Below are the code and all the weights of a small trained network. Each question names an input and a class and asks about switching units off, where a switched-off unit gives its printed mean instead of its output.

import numpy as np


def w(rows, s, z=0):
    codes = np.array(rows[::2]) - 128.0
    scale = np.full(codes.shape[1], s)
    scale[-1] = z or s
    return codes * scale


def f(y):
    return y / 2 * (1 + np.tanh(0.7978845608 * (y + 0.044715 * y**3)))


def log_softmax(a):
    a = a - a.max(-1, keepdims=True)
    return a - np.log(np.exp(a).sum(-1, keepdims=True))


def net(x, mask):
    res = np.array(x, float).reshape(1, 8) / 4 @ E
    y = f(res @ A[0][:, :-1].T + A[0][:, -1])
    res = res + np.where(mask, y, B[0][:, -1]) @ B[0][:, :-1]
    return log_softmax(res[-1] @ U[:, :-1].T + U[:, -1])


A, B = {}, {}
E = w([
[125,137,127,144,129,136],'x0',
[128,125,128,126,126,125],'x1',
[78,222,160,71,28,120],'x2',
[127,125,131,122,130,128],'x3',
[143,131,249,195,135,13],'x4',
[43,150,46,124,180,66],'x5',
[126,136,132,133,135,133],'x6',
[129,128,128,127,128,129],'x7',
],0.015)
A[0] = w([
[79,184,44,92,171,125,174],'N0',
[112,169,119,102,76,166,155],'N1',
[146,118,109,153,59,149,96],'N2',
[172,129,193,196,141,89,198],'N3',
[105,116,75,131,191,62,146],'N4',
[4,185,108,130,91,76,51],'N5',
[142,193,165,93,54,150,146],'N6',
[55,162,152,157,85,30,137],'N7',
[69,108,120,96,95,176,101],'N8',
[184,101,92,127,155,247,254],'N9',
],0.014,0.0074)
B[0] = w([
[90,10,83,167,106,160,237],'N0',
[75,175,65,127,28,87,196],'N1',
[143,149,102,137,117,133,150],'N2',
[167,85,216,134,145,119,232],'N3',
[126,163,68,203,219,129,212],'N4',
[89,112,174,70,108,206,210],'N5',
[132,235,107,155,72,65,211],'N6',
[110,202,215,111,191,215,210],'N7',
[63,163,109,170,99,115,179],'N8',
[184,142,87,6,147,157,251],'N9',
],0.012,0.022)
U = w([
[139,159,132,6,143,240,254],'0',
[135,49,39,132,160,165,13],'1',
[130,181,60,105,55,99,142],'2',
[41,80,110,150,39,180,110],'3',
[239,20,178,151,105,122,129],'4',
[114,142,129,212,212,119,105],'5',
[139,186,197,145,73,69,26],'6',
],0.011,0.0035)

Each question gives the input, the list of numbers given to net, and the class t.
The units are the neurons (one row each of A and B). Each row of codes is followed by its name. A weight is (code - 128) times the scale printed after its matrix; where a second scale follows, it is the last column's (A, B and U).
mask holds one flag per neuron, in row order. A switched-off neuron (its flag False) gives its mean, the last column of its row in B, instead of its output. The means were averaged over made-up inputs and are rounded, as every weight is.
A unit's drop is (log p(t) with every unit on - log p(t) with that unit switched off) / (log p(t) with every unit on - log p(t) with every unit switched off).
The circuit of an input: a set's keep is (log p(t) with only the set's units on - log p(t) with every unit switched off) / (log p(t) with every unit on - log p(t) with every unit switched off). Starting from all 10 units, units are removed one at a time, each time the one whose removal leaves the highest keep (on an exact tie, the one counted first), for as long as the keep stays at least 0.8.
units of the circuit, in order: the units of the circuit, biggest drop first
unit that matters most: the unit with the biggest drop
top k neurons: the k neurons with the biggest drops, biggest first
drop of u: that unit's drop, to one decimal
input [-4,-3,-8,-1,1,4,6,-2], class 5: units of the circuit, in order -> N4
input [1,-4,7,5,8,5,-1,-8], class 0: top 2 neurons -> N7, N5
input [-5,5,0,2,6,1,-4,-5], class 5: top 2 neurons -> N9, N7
input [6,-6,2,7,0,6,0,6], class 3: top 3 neurons -> N9, N0, N5
input [8,6,1,6,-6,8,0,0], class 3: top 2 neurons -> N5, N8
input [8,2,6,-4,4,0,-2,-8], class 6: top 3 neurons -> N9, N6, N0
input [-4,-3,-5,8,4,0,-5,-8], class 4: top 4 neurons -> N3, N7, N6, N8
input [8,-4,-3,4,0,2,-4,2], class 1: top 2 neurons -> N7, N6
input [8,-5,2,2,1,0,3,2], class 6: units of the circuit, in order -> N9, N0
input [-2,8,-7,-1,1,7,4,2], class 5: top 2 neurons -> N4, N9
input [6,-1,-8,-8,1,-5,-5,-3], class 4: top 4 neurons -> N3, N7, N5, N1
input [-2,-8,6,5,-7,1,8,4], class 3: top 2 neurons -> N0, N5
input [1,-5,-2,-6,1,1,-4,4], class 5: top 3 neurons -> N9, N0, N5
input [6,1,8,8,-2,2,3,-8], class 3: unit that matters most -> N5
input [8,-2,6,7,-8,0,5,-3], class 2: top 2 neurons -> N6, N9
input [7,0,3,8,-1,7,-3,-2], class 3: top 2 neurons -> N0, N9
input [2,0,0,-8,-7,1,-5,-1], class 1: top 3 neurons -> N0, N9, N7
input [5,-2,1,-4,-6,-6,2,-6], class 2: drop of N6 -> 0.2
input [6,1,1,-7,8,7,0,1], class 0: drop of N7 -> 1.4
input [7,-1,4,-8,-2,8,3,-3], class 3: units of the circuit, in order -> N0
input [-4,4,-8,-6,7,0,8,-7], class 4: drop of N7 -> 0.1
input [0,-7,-4,8,-5,8,-5,-4], class 1: drop of N9 -> 0.0
